Below is a small trained network, with its code and all its weights. Each question gives an input and a class and asks what happens when units are switched off, that is, made to give their printed mean instead of their output.

import numpy as np


def w(rows, s, z=0):
    codes = np.array(rows[::2]) - 128.0
    scale = np.full(codes.shape[1], s)
    scale[-1] = z or s
    return codes * scale


def f(y):
    return y / 2 * (1 + np.tanh(0.7978845608 * (y + 0.044715 * y**3)))


def log_softmax(a):
    a = a - a.max(-1, keepdims=True)
    return a - np.log(np.exp(a).sum(-1, keepdims=True))


def net(x, mask):
    res = np.array(x, float).reshape(1, 6) / 4 @ E
    y = f(res @ A[0][:, :-1].T + A[0][:, -1])
    res = res + np.where(mask, y, B[0][:, -1]) @ B[0][:, :-1]
    return log_softmax(res[-1] @ U[:, :-1].T + U[:, -1])


A, B = {}, {}
E = w([
[176,99,179,223,182,227,115,112],'x0',
[159,29,90,18,114,183,179,156],'x1',
[76,186,175,194,88,158,82,160],'x2',
[122,104,38,249,121,139,153,185],'x3',
[11,151,124,139,245,233,254,91],'x4',
[101,129,117,61,61,153,155,233],'x5',
],0.0059)
A[0] = w([
[139,46,59,71,129,95,155,115,134],'N0',
[158,25,84,159,29,242,129,254,184],'N1',
[165,34,33,33,184,108,229,78,254],'N2',
[190,104,70,157,93,25,75,118,125],'N3',
[93,168,173,151,160,154,126,65,198],'N4',
[201,164,140,203,105,42,58,120,139],'N5',
[26,161,38,226,171,177,166,136,157],'N6',
[185,78,132,161,250,241,142,87,185],'N7',
[123,148,173,209,85,63,69,111,203],'N8',
[110,153,135,130,135,148,166,127,80],'N9',
],0.0061,0.0057)
B[0] = w([
[181,81,70,80,197,101,137,141,172],'N0',
[105,210,140,3,172,159,97,81,225],'N1',
[156,94,69,63,251,133,147,72,254],'N2',
[152,96,64,125,75,15,255,252,193],'N3',
[72,139,119,159,240,162,121,111,178],'N4',
[183,39,35,104,166,52,133,164,202],'N5',
[21,214,178,220,249,204,185,126,216],'N6',
[62,226,201,144,228,231,110,8,209],'N7',
[170,123,60,78,219,96,125,106,208],'N8',
[124,127,155,187,97,122,143,178,125],'N9',
],0.0067,0.0086)
U = w([
[90,186,163,124,195,177,117,16,207],'0',
[120,188,183,53,8,134,79,160,120],'1',
[176,36,167,194,70,116,57,111,33],'2',
[184,27,4,67,128,77,136,184,212],'3',
[164,32,202,225,53,153,167,145,1],'4',
[81,144,139,240,112,134,192,252,84],'5',
[139,56,163,236,1,163,164,125,6],'6',
],0.0072,0.0034)

Each question gives the input, the list of numbers given to net, and the class t.
The units are the neurons (one row each of A and B). Each row of codes is followed by its name. A weight is (code - 128) times the scale printed after its matrix; where a second scale follows, it is the last column's (A, B and U).
mask holds one flag per neuron, in row order. A switched-off neuron (its flag False) gives its mean, the last column of its row in B, instead of its output. The means were averaged over made-up inputs and are rounded, as every weight is.
A unit's drop is (log p(t) with every unit on - log p(t) with that unit switched off) / (log p(t) with every unit on - log p(t) with every unit switched off).
The circuit of an input: a set's keep is (log p(t) with only the set's units on - log p(t) with every unit switched off) / (log p(t) with every unit on - log p(t) with every unit switched off). Starting from all 10 units, units are removed one at a time, each time the one whose removal leaves the highest keep (on an exact tie, the one counted first), for as long as the keep stays at least 0.8.
circuit, biggest first: the units of the circuit, biggest drop first
unit that matters most: the unit with the biggest drop
k most important neurons: the k neurons with the biggest drops, biggest first
drop of u: that unit's drop, to one decimal
input [-6,-8,-2,-7,0,4], class 1: circuit, biggest first -> N2; N6
input [8,5,0,2,-3,8], class 0: most important neuron -> N1
input [-6,-2,5,-8,-6,3], class 3: circuit, biggest first -> N5; N7
input [5,1,5,-2,-5,-8], class 2: 3 most important neurons -> N2; N1; N0
input [-3,-8,7,0,4,8], class 5: 3 most important neurons -> N7; N1; N2
input [-6,-1,7,2,3,1], class 5: 2 most important neurons -> N7; N2
input [-1,-7,4,3,6,8], class 5: 3 most important neurons -> N7; N2; N1
input [-6,-5,6,-7,-1,4], class 1: 2 most important neurons -> N2; N6
input [-3,-3,-5,3,1,-3], class 3: 2 most important neurons -> N7; N1
input [1,-6,0,4,-3,-5], class 3: 2 most important neurons -> N5; N8
input [1,-7,0,0,-3,8], class 3: 4 most important neurons -> N7; N6; N8; N5
input [-8,-4,1,3,2,2], class 5: 3 most important neurons -> N1; N7; N2
input [8,-5,0,-1,-7,1], class 3: drop of N5 -> 0.1
input [6,0,-3,-6,-4,3], class 2: unit that matters most -> N6
input [-3,-4,-2,0,7,7], class 5: drop of N5 -> -0.2
input [-7,6,0,7,8,5], class 0: drop of N6 -> 0.5
input [1,7,6,-7,-2,4], class 1: drop of N7 -> 0.2
